Below is a small trained network, with its code and all its weights. Each question gives an input and a target symbol and asks what happens when units are switched off, that is, made to give their printed mean instead of their output.

import numpy as np


def w(rows, s, z=0):
    codes = np.array(rows[::2]) - 128.0
    scale = np.full(codes.shape[1], s)
    scale[-1] = z or s
    return codes * scale


def f(y):
    return y / 2 * (1 + np.tanh(0.7978845608 * (y + 0.044715 * y**3)))


def softmax(a):
    e = np.exp(a - a.max(-1, keepdims=True))
    return e / e.sum(-1, keepdims=True)


def log_softmax(a):
    a = a - a.max(-1, keepdims=True)
    return a - np.log(np.exp(a).sum(-1, keepdims=True))


def net(x, mask):
    ids = ['ΓΞαεηθπτφψω'.index(c) for c in x.split()]
    T = len(ids)
    res = E[ids] + P[:T]
    u = 0
    for l in range(3):
        r = res
        for j in range(2):
            rows = slice(2 * j, 2 * j + 2)
            q, k, v = (r @ M[l][rows].T for M in (Q, K, V))
            z = softmax(np.where(np.tri(T) > 0, q @ k.T / 2**0.5, -1e9)) @ v
            o = O[l][rows]
            res = res + np.where(mask[u + j], z, o[:, -1]) @ o[:, :-1]
        u += 2
        y = f(res @ A[l][:, :-1].T + A[l][:, -1])
        res = res + np.where(mask[u : u + 4], y, B[l][:, -1]) @ B[l][:, :-1]
        u += 4
    return log_softmax(res[-1] @ U[:, :-1].T + U[:, -1])


Q, K, V, O, A, B = {}, {}, {}, {}, {}, {}
E = w([
[148,127,185,116,117,158,158,167,157,113],'Γ',
[190,188,143,107,184,99,137,134,161,139],'Ξ',
[80,55,89,175,79,121,62,103,74,92],'α',
[175,103,108,160,116,168,81,113,131,148],'ε',
[113,110,70,77,116,163,161,135,124,118],'η',
[172,155,98,90,111,59,221,167,107,97],'θ',
[6,198,87,153,144,144,95,118,135,184],'π',
[76,152,180,144,150,38,117,156,104,69],'τ',
[96,156,177,163,200,179,121,110,143,89],'φ',
[60,61,131,59,176,67,96,107,137,106],'ψ',
[155,186,112,206,84,111,136,163,96,143],'ω',
],0.012)
P = w([
[123,151,151,86,101,153,162,82,71,146],'0',
[113,127,116,123,131,129,83,216,184,92],'1',
[126,172,211,172,16,101,155,52,146,102],'2',
[128,140,170,54,149,159,67,179,2,139],'3',
[139,72,100,209,207,116,226,124,99,208],'4',
[122,131,85,149,129,121,90,203,225,65],'5',
[135,154,238,182,32,90,150,61,90,125],'6',
[117,206,39,85,132,135,63,138,165,110],'7',
[134,78,56,213,209,82,228,165,141,206],'8',
],0.011)
Q[0] = w([
[132,67,81,157,209,129,160,165,103,176],'0.h0',
[110,175,87,79,152,150,42,246,143,86],'0.h0',
[133,160,157,111,38,137,151,125,129,79],'0.h1',
[141,168,135,99,50,141,164,132,134,86],'0.h1',
],0.012)
K[0] = w([
[143,103,81,159,139,121,133,143,208,86],'0.h0',
[47,148,117,134,75,115,112,137,169,246],'0.h0',
[139,121,206,95,76,132,122,116,64,130],'0.h1',
[138,150,176,85,81,130,133,102,64,134],'0.h1',
],0.014)
V[0] = w([
[10,189,142,153,190,241,124,134,139,152],'0.h0',
[3,227,178,210,226,225,49,58,126,163],'0.h0',
[141,135,131,82,172,149,134,90,48,201],'0.h1',
[121,161,191,131,126,157,131,54,37,93],'0.h1',
],0.0052)
O[0] = w([
[180,113,107,128,126,107,188,123,82,27,239],'0.h0',
[190,136,102,107,125,128,147,108,102,2,222],'0.h0',
[130,94,108,115,61,131,187,182,121,144,112],'0.h1',
[111,144,138,79,44,148,150,149,144,134,255],'0.h1',
],0.0088,0.0008)
A[0] = w([
[4,138,98,110,148,184,46,169,115,71,42],'0.n0',
[123,130,109,115,138,167,82,186,243,85,185],'0.n1',
[171,160,217,253,162,78,158,22,136,161,2],'0.n2',
[171,143,144,11,185,224,80,145,173,140,188],'0.n3',
],0.0056,0.002)
B[0] = w([
[47,127,140,157,147,184,75,115,118,13,194],'0.n0',
[134,131,115,147,168,141,125,131,254,108,254],'0.n1',
[21,47,48,43,89,147,169,124,106,145,242],'0.n2',
[154,147,173,83,206,181,133,80,149,166,217],'0.n3',
],0.007,0.002)
Q[1] = w([
[118,99,250,136,71,125,143,115,82,171],'1.h0',
[130,190,172,68,77,129,81,67,105,121],'1.h0',
[129,101,54,138,205,111,140,190,115,149],'1.h1',
[114,96,127,138,123,112,164,101,117,136],'1.h1',
],0.013)
K[1] = w([
[161,48,197,120,148,132,143,177,64,117],'1.h0',
[114,175,139,78,152,164,111,106,17,173],'1.h0',
[128,114,88,177,97,87,142,118,246,94],'1.h1',
[139,137,112,107,106,120,97,208,124,121],'1.h1',
],0.011)
V[1] = w([
[65,162,181,34,199,21,194,171,143,113],'1.h0',
[14,26,69,66,119,131,103,79,108,90],'1.h0',
[151,4,191,48,152,184,150,84,142,133],'1.h1',
[136,200,2,59,184,147,132,87,107,170],'1.h1',
],0.0079)
O[1] = w([
[104,254,11,87,175,119,105,137,118,163,34],'1.h0',
[85,45,26,71,136,141,129,203,89,92,115],'1.h0',
[118,148,158,218,167,193,107,208,102,146,246],'1.h1',
[42,80,126,98,230,247,158,47,112,108,12],'1.h1',
],0.0092,0.0013)
A[1] = w([
[110,107,122,192,119,65,127,46,77,103,159],'1.n0',
[101,179,113,84,99,99,219,75,113,152,146],'1.n1',
[138,88,144,142,151,115,3,162,148,129,3],'1.n2',
[85,183,62,72,103,123,80,183,150,149,97],'1.n3',
],0.0082,0.0037)
B[1] = w([
[201,168,134,74,107,201,194,142,161,163,210],'1.n0',
[125,108,62,116,64,201,56,13,107,154,214],'1.n1',
[82,90,63,149,159,173,74,2,65,97,190],'1.n2',
[172,65,184,27,125,139,81,201,212,135,253],'1.n3',
],0.007,0.005)
Q[2] = w([
[142,109,157,142,119,108,101,146,117,164],'2.h0',
[109,135,177,105,91,137,45,109,51,154],'2.h0',
[118,126,141,137,115,118,60,115,128,73],'2.h1',
[230,129,113,122,254,115,182,131,164,208],'2.h1',
],0.0087)
K[2] = w([
[176,116,116,108,125,120,113,147,114,151],'2.h0',
[135,142,160,91,125,122,95,127,41,165],'2.h0',
[106,120,151,116,99,133,144,125,91,178],'2.h1',
[114,120,92,177,111,120,140,121,254,95],'2.h1',
],0.0095)
V[2] = w([
[48,157,127,135,155,128,107,101,133,101],'2.h0',
[152,137,129,106,123,126,92,118,2,168],'2.h0',
[144,90,133,138,178,82,99,108,185,115],'2.h1',
[164,81,133,115,96,103,117,153,48,211],'2.h1',
],0.0065)
O[2] = w([
[149,122,112,147,177,141,115,141,93,107,40],'2.h0',
[147,103,101,167,118,91,112,116,254,93,77],'2.h0',
[142,134,162,88,71,202,125,116,201,76,6],'2.h1',
[143,117,100,103,184,105,194,138,156,164,107],'2.h1',
],0.0075,0.0019)
A[2] = w([
[150,230,176,165,103,108,113,3,139,168,77],'2.n0',
[127,49,57,109,190,126,103,119,107,41,2],'2.n1',
[25,117,116,183,247,153,150,152,33,186,131],'2.n2',
[113,231,208,115,213,114,38,162,162,72,59],'2.n3',
],0.0064,0.0084)
B[2] = w([
[226,51,94,139,234,95,105,178,71,152,254],'2.n0',
[126,228,212,88,93,125,132,102,38,232,218],'2.n1',
[164,197,28,161,125,118,185,89,221,116,200],'2.n2',
[99,27,130,115,69,76,254,60,128,144,212],'2.n3',
],0.0083,0.0054)
U = w([
[145,216,153,198,137,50,104,222,131,179,204],'Γ',
[132,107,127,168,223,178,41,97,142,91,168],'Ξ',
[78,33,88,138,107,28,150,163,111,86,134],'α',
[107,140,230,125,77,199,200,112,162,175,149],'ε',
[96,149,55,158,134,121,192,106,163,121,139],'η',
[60,141,142,99,156,114,108,99,151,237,81],'θ',
[48,104,108,139,71,145,94,52,69,136,100],'π',
[164,193,113,102,63,108,78,115,198,99,111],'τ',
[185,175,115,103,131,128,141,136,82,3,151],'φ',
[126,102,114,94,165,189,101,221,141,109,121],'ψ',
[184,75,118,94,147,89,183,86,132,142,2],'ω',
],0.0078,0.0074)

Each question gives the input, a string of symbols that net reads in full, and the target symbol t.
The units are the heads (2 rows each of Q, K, V and O) and the neurons (one row each of A and B). Each row of codes is followed by its name. A weight is (code - 128) times the scale printed after its matrix; where a second scale follows, it is the last column's (O, A, B and U).
mask holds one flag per unit, layer by layer, with each layer's heads first. A switched-off unit (its flag False) gives its mean, the last column of its rows in O or B, instead of its output. The means were averaged over made-up inputs and are rounded, as every weight is.
A unit's drop is (log p(t) with every unit on - log p(t) with that unit switched off) / (log p(t) with every unit on - log p(t) with every unit switched off).
The circuit of an input: a set's keep is (log p(t) with only the set's units on - log p(t) with every unit switched off) / (log p(t) with every unit on - log p(t) with every unit switched off). Starting from the 12 units with the biggest drops (on a tie, the unit counted first), units are removed one at a time, each time the one whose removal leaves the highest keep (on an exact tie, the one counted first), for as long as the keep stays at least 0.8.
circuit, biggest first: the units of the circuit, biggest drop first
unit that matters most: the unit with the biggest drop
k most important neurons: the k neurons with the biggest drops, biggest first
top k neurons in layer l: the k neurons of layer l with the biggest drops, biggest first
heads that matter: for each layer, one digit per head in row order, 1 if its drop is at least 0.15 and else 0, layers parted by /
input ω Γ Ξ ε ε, target Γ: circuit, biggest first	[1.h1 1.h0 0.n1]
input η Ξ φ α τ φ, target η: 3 most important neurons	[2.n2 0.n0 2.n3]
input Γ τ ω, target Γ: unit that matters most	1.h1
input ε π α, target ε: circuit, biggest first	[1.h0 1.n0]
input ω ψ ω α η τ Ξ, target α: heads that matter	00 / 10 / 00
input ω Γ α ε π η, target φ: heads that matter	10 / 00 / 00
input ω ω ε π, target φ: heads that matter	10 / 00 / 00
input ε ψ Γ Γ ε η, target ψ: circuit, biggest first	[1.n3 1.h0]
input ε θ Γ ω Γ, target θ: circuit, biggest first	[0.h0 1.h0]
input φ ω Γ θ ε ω ε φ π, target ω: circuit, biggest first	[1.h1 2.n0 1.h0 0.n2]
input ε α ψ τ φ, target α: heads that matter	00 / 11 / 00
input α ψ ε π α, target ψ: heads that matter	00 / 10 / 01
input θ η Ξ η ψ Ξ, target ω: 2 most important neurons	[2.n3 2.n0]
input η θ Γ Γ, target ε: heads that matter	00 / 11 / 00
input η α ε Ξ π Ξ φ η ε, target Ξ: heads that matter	00 / 11 / 01
input π η ε ε π Ξ, target φ: circuit, biggest first	[0.h0]
input Ξ τ ψ α, target π: heads that matter	00 / 10 / 00
input η ε ε θ, target τ: top 2 neurons in layer 1	[1.n3 1.n1]
input π ω α ε Γ, target ω: 3 most important neurons	[2.n0 0.n2 1.n1]
input α ε τ ω η ψ, target θ: 3 most important neurons	[2.n1 1.n3 1.n2]
input ε ε ε η ω τ, target α: 3 most important neurons	[2.n3 1.n3 0.n1]
input η η Ξ τ Ξ η φ ε Γ, target η: unit that matters most	2.n2
input ω ε Γ ω ω, target ε: top 2 neurons in layer 0	[0.n1 0.n2]
input ψ Γ ε ω Γ Γ η Ξ η, target Γ: heads that matter	00 / 01 / 00
input π π η π α, target π: heads that matter	00 / 01 / 01
